(in the rows, 128 means zero)
Here are made-up things, facts about them, and rows of numbers that follow some of those facts. Name the thing behind each unnamed row.

Some things and their rows:
futrastur: [131 125 132 125 125 139 130 126 128 139 128 136 129 109 115 123 140 132
 115 124 141 146 127 126 117 138 134 121 133]
drusku: [130 130 132 128 131 135 132 125 125 136 128 132 124 122 117 131 124 132
 115 132 130 141 116 124 122 140 133 130 121]
kligom: [122 122 131 130 123 132 123 121 127 121 127 121 137 122 115 130 124 134
 112 137 126 127 131 117 122 151 135 118 112]
sustok: [124 132 110 123 130 143 128 119 131 146 118 143 130  92 122 115 149 125
 148 119 115 135 120 145 124 126 128 130 138]
bavufis: [125 115 131 116 129 136 142 119 109 149 125 130 117 127 125 141 122 131
 112 133 109 161 127 121 109 135 127 119 134]
puflel: [137 123 136 126 127 142 138 129 123 119 126 141 119 133 117 134 126 120
 106 127 113 122 136 123 112 135 131 111 141]
mevel: [137 118 138 137 126 141 136 129 123 123 120 137 129 114 119 140 126 125
 120 133 122 124 136 117 112 155 141 114 129]
tedre: [136 130 116 122 136 121 126 106 117 107 135 123 126 124 125 121 120 123
 125 133  80  92 124 135 133 125 126 124  77]
grizuke: [135 119 138 142 131 141 135 126 119 119 120 136 123 126 126 142 125 125
 116 135 119 124 124 116 118 153 141 115 130]
vakes: [130 125 135 136 128 133 127 122 120 133 132 130 135 114 125 138 124 129
 111 133 126 132 123 113 126 148 137 123 110]
trukle: [147 134 128 138 113 151 133 116 150 125 134 142 145 143 134 129 134 114
 133 116  89 132 129 138 147 103 132 123 104]
duster: [132 143 117 140 153 162 125 113 147 110 142 153 134 123 127 168 128 147
 200 126  85 161 154 125 132 112 128 136 165]
faras: [142 123 147 153 107 156 132 127 149 132 130 137 153 131 126 153 120 132
 114 121 131 157 138 117 139 116 145 122 129]
drine: [145 129 117 128 119 157 132 128 130 123 135 138 144 120 128 128 127 134
 167 124  98 140 132 140 139 100 136 126 125]
draku: [155 135 103 139 128 164 133 168 150 143 142 191 124  67 179 160 117 109
 126 100 192 168 104 130 129  60 155 145  79]
gabavak: [120 127 117 137 152  77 115 168 121 121 127 126 117 149 205 122 152  88
 168 108 192  67 136 124 129 122 109 138 204]
fleliskek: [ 99 124 121 137 140  69 108 144 141 138 104 103 128 146 181 102 169 110
 169 112 169  80 141 139 134 131  99 141 221]

Facts:
tasil: uses; trerek: belongs to class; zadru: points at; breskir: refers to; sirefa: is of sort
boklal tasil bratel; boklal tasil dradel; bovibe tasil flefa; bratel tasil fluskem; bratel tasil digruskim; brubram tasil tibrus; bruskomim tasil maklasku; bruter tasil maklasku; disor tasil meplu; disor tasil digruskim
dradel tasil digruskim; drimam tasil digruskim; drusku tasil fluskem; dubokun tasil digruskim; dubokun tasil boklal; duster tasil tivu; faras tasil nefik; faras tasil klago; fenabel tasil tugel; fenabel tasil flefa
fiplum tasil greni; fiplum tasil brulus; fiste tasil nefik; fiste tasil dradel; flefa tasil nefik; fleliskek tasil klogra; flesa tasil talil; flesa tasil brubram; fluskem tasil digruskim; foplara tasil meplu
foplara tasil brulus; gabavak tasil klubrise; gabavak tasil digruskim; gabavak tasil grofan; greni tasil brulus; grizuke tasil digruskim; grolan tasil drusku; grolan tasil digruskim; grolan tasil logul; grolan tasil flabrir
klogra tasil fluskem; klubrise tasil maklasku; kluvok tasil digruskim; kovunal tasil vakes; lafletrik tasil digruskim; logul tasil flefa; maklasku tasil drusku; maklasku tasil digruskim; maklasku tasil nefik; medrir tasil klubrise
medrir tasil drusku; naflus tasil klogra; nefik tasil digruskim; neflim tasil medrir; pebra tasil brubram; peken tasil drimam; peken tasil digruskim; platavum tasil flisol; platavum tasil greni; platavum tasil flabrir
platavum tasil klogra; plemu tasil nefik; pluplabris tasil tivu; punes tasil lenago; putu tasil klubrise; putu tasil dubokun; putu tasil brulus; saklan tasil futrastur; saklan tasil drusku; saklan tasil brulus
skapli tasil digruskim; skidas tasil drusku; skidrik tasil fluskem; skudrin tasil greni; skudrin tasil grofan; skuflar tasil grolan; staska tasil drusku; staska tasil digruskim; staska tasil nefik; stofan tasil digruskim
stofan tasil klogra; stuso tasil drusku; talil tasil brulus; trego tasil flefa; trukle tasil drusku; trukle tasil digruskim; tubro tasil pebra; tugel tasil digruskim; tugel tasil kluvok; vakes tasil fluskem
vima tasil flesa; vonu tasil meplu; vubrol tasil grizuke; bavufis trerek 996; boklal trerek 996; bopar trerek 996; bovibe trerek 441; bratel trerek 996; brefatrom trerek 441; breplom trerek 108
briflek trerek 549; brubram trerek 108; brulus trerek 540; bruskomim trerek 996; bruter trerek 108; digruskim trerek 441; disor trerek 996; dradel trerek 996; draku trerek 996; dratra trerek 549
dredra trerek 996; dribro trerek 441; drimam trerek 996; drine trerek 549; driplu trerek 996; drofafler trerek 549; drusku trerek 996; dubokun trerek 996; duster trerek 549; faras trerek 725
fastilom trerek 996; fenabel trerek 996; fiplum trerek 996; fisku trerek 996; fiste trerek 996; flabrir trerek 540; flefa trerek 549; fleliskek trerek 108; flesa trerek 725; fliplor trerek 549
flisol trerek 108; floklu trerek 996; fluskem trerek 996; foplara trerek 540; fule trerek 725; futrastur trerek 996; gabavak trerek 549; geplas trerek 108; gibri trerek 540; grebakem trerek 540
greni trerek 540; grize trerek 108; grizuke trerek 725; grofan trerek 549; grolan trerek 996; groral trerek 603; grotrustel trerek 996; gruba trerek 540; grupus trerek 549; keklek trerek 549
klago trerek 996; klezusok trerek 996; kligom trerek 725; klobres trerek 996; klogra trerek 725; klubrise trerek 549; kluvok trerek 549; kovunal trerek 996; lafletrik trerek 549; lenago trerek 603
logul trerek 441; maklasku trerek 996; maplin trerek 540; medrir trerek 549; meplu trerek 996; mevel trerek 725; migon trerek 996; naflus trerek 108; nefik trerek 549; neflim trerek 549
nibra trerek 996; nimo trerek 996; notrel trerek 996; palede trerek 549; pebra trerek 996; peken trerek 996; peplin trerek 996; pero trerek 108; plafa trerek 108; platavum trerek 996
plemu trerek 108; plibek trerek 549; plikler trerek 996; plinik trerek 549; pluplabris trerek 603; puflel trerek 549; punes trerek 549; putu trerek 540; ragin trerek 996; saklan trerek 108
sasastul trerek 540; simeklol trerek 996; sivedas trerek 996; skada trerek 441; skapli trerek 996; skebro trerek 996; skidas trerek 996; skidrik trerek 441; skomes trerek 996; skovomir trerek 996
skudrin trerek 996; skuflar trerek 441; staska trerek 996; stegrures trerek 996; stofan trerek 108; stokli trerek 996; stotrel trerek 549; stovak trerek 549; stovel trerek 996; stuskik trerek 549
stuso trerek 549; suban trerek 996; sustok trerek 108; talil trerek 540; tedre trerek 441; teflu trerek 996; tibrus trerek 996; tiklin trerek 996; tivu trerek 603; trego trerek 549
trukle trerek 441; tubro trerek 996; tugel trerek 603; tulan trerek 549; vakes trerek 725; vedan trerek 549; vima trerek 996; vonu trerek 603; vubrol trerek 603; vulik trerek 996
zakonul trerek 996; zerulan trerek 540; zolik trerek 996; zoska trerek 725; zufler trerek 996; zupul trerek 108; bovibe zadru gruba; brefatrom zadru drimam; brefatrom zadru zoska; brefatrom zadru drofafler
brefatrom zadru skovomir; brefatrom zadru bratel; brefatrom zadru duster; briflek zadru skidrik; briflek zadru faras; briflek zadru skapli; bruskomim zadru logul; disor zadru platavum; disor zadru peken; disor zadru gruba
dratra zadru sustok; dratra zadru geplas; dratra zadru foplara; fisku zadru fliplor; fiste zadru tiklin; fiste zadru boklal; flefa zadru fastilom; flefa zadru stovak; flefa zadru lafletrik; flesa zadru stofan
flisol zadru mevel; fule zadru stuskik; fule zadru lenago; grebakem zadru tugel; grebakem zadru sustok; greni zadru tivu; greni zadru grize; greni zadru zerulan; grolan zadru tugel; grolan zadru draku
groral zadru drine; groral zadru drimam; groral zadru skebro; grotrustel zadru bruter; grotrustel zadru skebro; grupus zadru klago; keklek zadru futrastur; keklek zadru skidrik; keklek zadru puflel; keklek zadru floklu
klobres zadru tugel; klobres zadru zoska; klobres zadru gabavak; kovunal zadru pluplabris; kovunal zadru dradel; maklasku zadru ragin; maklasku zadru draku; maklasku zadru geplas; maklasku zadru fleliskek; maplin zadru bratel
maplin zadru grofan; medrir zadru stuso; medrir zadru klago; naflus zadru stuskik; naflus zadru pluplabris; nefik zadru platavum; nefik zadru migon; nefik zadru pebra; nefik zadru fastilom; nefik zadru stovak
nimo zadru zupul; nimo zadru lenago; nimo zadru peken; palede zadru klezusok; palede zadru fiplum; plikler zadru driplu; plikler zadru fenabel; plinik zadru draku; plinik zadru stovak; punes zadru plibek
skuflar zadru nibra; skuflar zadru bopar; skuflar zadru klubrise; skuflar zadru faras; skuflar zadru pebra; skuflar zadru skomes; staska zadru simeklol; staska zadru klezusok; staska zadru gibri; staska zadru gabavak
stegrures zadru sustok; stegrures zadru drimam; stegrures zadru notrel; stegrures zadru gibri; stegrures zadru skebro; stegrures zadru fleliskek; stokli zadru ragin; stokli zadru sasastul; stokli zadru zupul; stokli zadru skada
stokli zadru stovel; stotrel zadru stuskik; stotrel zadru geplas; stotrel zadru trukle; tedre zadru vima; tedre zadru notrel; tedre zadru plibek; tedre zadru skovomir; teflu zadru skomes; tubro zadru vima
tubro zadru futrastur; tubro zadru pluplabris; tulan zadru fenabel; tulan zadru pero; tulan zadru duster; tulan zadru logul; tulan zadru klago; vedan zadru sasastul; zolik zadru dubokun; zolik zadru plemu
zolik zadru klago; zufler zadru plafa; bavufis breskir peplin; bavufis breskir skidas; boklal breskir disor; boklal breskir stovel; bratel breskir stofan; breplom breskir notrel; brubram breskir migon; brubram breskir klezusok
brulus breskir disor; disor breskir gibri; dradel breskir gibri; draku breskir meplu; dribro breskir sasastul; driplu breskir foplara; fenabel breskir zupul; fiplum breskir stovel; fisku breskir bratel; fluskem breskir dredra
foplara breskir gibri; foplara breskir stovel; gabavak breskir medrir; gibri breskir stovel; grizuke breskir stovel; grofan breskir platavum; grolan breskir dredra; grotrustel breskir stofan; grotrustel breskir skidas; gruba breskir kligom
gruba breskir skidas; grupus breskir vubrol; klezusok breskir kligom; kligom breskir dradel; klubrise breskir breplom; klubrise breskir gibri; maplin breskir stovel; mevel breskir bratel; mevel breskir boklal; peplin breskir grofan
platavum breskir vedan; plemu breskir skidas; plikler breskir maklasku; plikler breskir stovel; puflel breskir stofan; punes breskir stovel; putu breskir briflek; ragin breskir disor; saklan breskir bratel; saklan breskir foplara
sasastul breskir migon; sivedas breskir stovel; skebro breskir kligom; skebro breskir stovel; skidas breskir stovel; skidrik breskir fastilom; skidrik breskir stovel; skomes breskir stovak; stegrures breskir groral; stokli breskir stovel
stovak breskir stovel; suban breskir migon; suban breskir tedre; tedre breskir stovel; teflu breskir medrir; teflu breskir drofafler; tiklin breskir gibri; tiklin breskir lafletrik; tivu breskir sivedas; vedan breskir stotrel
vubrol breskir gibri; vulik breskir disor; zakonul breskir grotrustel; zakonul breskir foplara; zoska breskir stofan; zoska breskir skidas; zufler breskir foplara; zupul breskir notrel; bavufis sirefa a; boklal sirefa b
bopar sirefa a; bovibe sirefa a; bratel sirefa b; brefatrom sirefa a; breplom sirefa a; briflek sirefa b; brubram sirefa a; brulus sirefa a; bruskomim sirefa b; bruter sirefa a
digruskim sirefa a; disor sirefa a; dradel sirefa b; draku sirefa b; dratra sirefa b; dredra sirefa c; dribro sirefa c; drimam sirefa a; drine sirefa b; driplu sirefa b
drofafler sirefa c; drusku sirefa a; dubokun sirefa b; duster sirefa b; faras sirefa b; fastilom sirefa c; fenabel sirefa a; fiplum sirefa c; fisku sirefa c; fiste sirefa a
flabrir sirefa a; flefa sirefa c; fleliskek sirefa c; flesa sirefa b; fliplor sirefa b; flisol sirefa a; floklu sirefa b; fluskem sirefa a; foplara sirefa b; fule sirefa a
futrastur sirefa a; gabavak sirefa c; geplas sirefa b; gibri sirefa c; grebakem sirefa a; greni sirefa a; grize sirefa c; grizuke sirefa a; grofan sirefa a; grolan sirefa a
groral sirefa a; grotrustel sirefa a; gruba sirefa b; grupus sirefa b; keklek sirefa b; klago sirefa a; klezusok sirefa b; kligom sirefa a; klobres sirefa a; klogra sirefa a
klubrise sirefa a; kluvok sirefa a; kovunal sirefa b; lafletrik sirefa a; lenago sirefa c; logul sirefa c; maklasku sirefa a; maplin sirefa b; medrir sirefa a; meplu sirefa a
mevel sirefa a; migon sirefa a; naflus sirefa a; nefik sirefa a; neflim sirefa a; nibra sirefa a; nimo sirefa a; notrel sirefa c; palede sirefa a; pebra sirefa a
peken sirefa c; peplin sirefa a; pero sirefa a; plafa sirefa a; platavum sirefa a; plemu sirefa a; plibek sirefa a; plikler sirefa a; plinik sirefa b; pluplabris sirefa a
puflel sirefa a; punes sirefa b; putu sirefa a; ragin sirefa a; saklan sirefa c; sasastul sirefa a; simeklol sirefa a; sivedas sirefa a; skada sirefa a; skapli sirefa a
skebro sirefa a; skidas sirefa a; skidrik sirefa a; skomes sirefa b; skovomir sirefa a; skudrin sirefa c; skuflar sirefa b; staska sirefa a; stegrures sirefa a; stofan sirefa a
stokli sirefa a; stotrel sirefa a; stovak sirefa a; stovel sirefa b; stuskik sirefa a; stuso sirefa a; suban sirefa c; sustok sirefa a; talil sirefa b; tedre sirefa a
teflu sirefa b; tibrus sirefa a; tiklin sirefa a; tivu sirefa a; trego sirefa c; trukle sirefa b; tubro sirefa a; tugel sirefa a; tulan sirefa a; vakes sirefa a
vedan sirefa a; vima sirefa a; vonu sirefa a; vubrol sirefa a; vulik sirefa a; zakonul sirefa a; zerulan sirefa c; zolik sirefa a; zoska sirefa a; zufler sirefa a
zupul sirefa a

Which thing is each row?
No name comes twice in this set of rows, the named rows included.
[115 123 127 152 152 145 132 115 143 102 108 155 110 104 119 176 121 145
 135 131 123 151 160 118  97 150 131 120 160] | tivu
[142 125 127 138 117 149 142 150 139 121 134 157 118 118 143 164  88 123
  92 120 150 153 120 129 123  80 145 131  94] | teflu
[140 131 143 137 110 133 137 120 147 108 140 130 131 164 127 145  92 126
  84 123  87 130 125 132 152  99 133 126  73] | skuflar
[133 123 118 144 124 139 128 121 134 147 113 139 134  80 128 121 147 133
 150 128 139 142 111 130 124 152 140 133 140] | tugel
[150 130 125 135 121 149 142 127 128 107 128 135 131 133 129 138 110 128
 151 133  77 126 123 140 136 106 135 124 117] | punes
[126 139 122 129 134 134 128 121 127 147 124 141 126 104 121 122 140 124
 129 120 116 125 108 141 134 138 130 133 137] | bruter
[137 130 135 128 114 154 133 130 135 126 139 136 145 136 118 139 112 132
 143 123 109 139 141 133 134 100 139 122 123] | fliplor
[119 142 106 112 143 134 112 157 131 163 165 155 130  66 158 153 115 117
  88 114 219 149  98 114 138  87 149 159  50] | meplu
[136 131 131 131 128 125 135 125 124 130 132 125 118 131 123 133 113 137
 100 139 125 137 105 125 126 143 137 129 104] | fiste
[145 120 146 142 106 158 146 138 145 124 119 146 132 138 113 144 110 133
 128 122 127 155 141 132 122 105 141 114 144] | skomes
[136 129 126 125 125 140 126 116 138 126 132 139 133 130 123 117 144 112
 114 113 115 120 137 132 119 121 131 116  94] | skada
[130 127 145 130 126 138 132 129 138 146 130 138 126 125 111 133 130 129
 101 123 140 148 122 119 129 144 131 127 133] | skapli

The same things again, as new rows of numbers:
Named rows:
greni: [145 107 136  89 141 151 167 162 123  91 121 124 134  97  98]
fisku: [129 165 142 178 107 137 124 103 158 108 165 115 132 102 109]
maklasku: [192 161 158 128 137 125 156 180  96 128 144 111 158 142 113]
trego: [124 118 155 161  72 106 141 136 155 143  85 135 145 149 126]
bavufis: [118 135 112 114 126 145 127 120  82 137 135  84 180 147  84]
peken: [147 147 126 157  68 108 136 130 138 131 105 139 159 164 144]
skuflar: [148 193 129 120  82 121 136 118 156  99 132 162 103 124 159]
geplas: [121 121 144 117  71 137 126 116 160 147 113 148 107 139  91]
putu: [155 101  98  79 131 126 152 129  79 120  74 119 164 119 106]
driplu: [134 163 101 157 105 153 100 109 144 143 117 106  97 153 105]
zufler: [159 154 136 132 170 148 146 127  85 116 157 100 142  96  61]
kovunal: [130 186 135 146 117 126 134 122 147 117 155 178 118 100 134]
puflel: [118 115 137 118 143 137 131 142  90 148 110  86 160 125  64]
talil: [123 106 102 105  81 135 121 128 165 123  90 135  90 149 147]
ragin: [168 123 109 120 157 160 154 131  80 140 121  95 140 139  47]
futrastur: [155 103 121 101 135 161 166 156  92 127 112 129 170 166  95]
pebra: [141  78 124  97 138 152 160 149  76 127 121 136 154 168  76]

Rows to name:
No name comes twice in this set of rows, the named rows included.
[138 106 103  96 111 148 163 138 100 134 116  89 134 126  78] | sasastul
[149 168  98 116  55 113 126 122 141 134  96 141 114 148 155] | trukle
[123  90 153 109 145 136 166 155  90 149 107 129 156 135  71] | plibek
[167 136 111  75  98 175 174 166 135 122  97 107 165 187 115] | digruskim
[139 115 119 151  84 123 132 132 144 118 105 141 152 170 138] | skudrin
[170  96  89  96 151 178 145 154 140 126  84  65 123 131  58] | brulus
[154 133 116 131  89 121 138 185  71 147 127  79 186 172 130] | skidas
[150 116 171 103 135 159 155 167 116 103 133 142 153  87  61] | flisol
[121  95 148 143  50 139 135 118 167 132 115 131 135 145  93] | grize
[128 127 143 105 170 138 182 137  97 111 165 149 133  70  68] | fule
[110 108 150 106 105 133 132 188 103 147 108  89 186 169 126] | grofan
[140 156 194 145  92 119 147 144 193 116 126 149 129 139 128] | flefa
[181 154  82 108 136 143 133 119  81 125 100  68 161 113  87] | skidrik

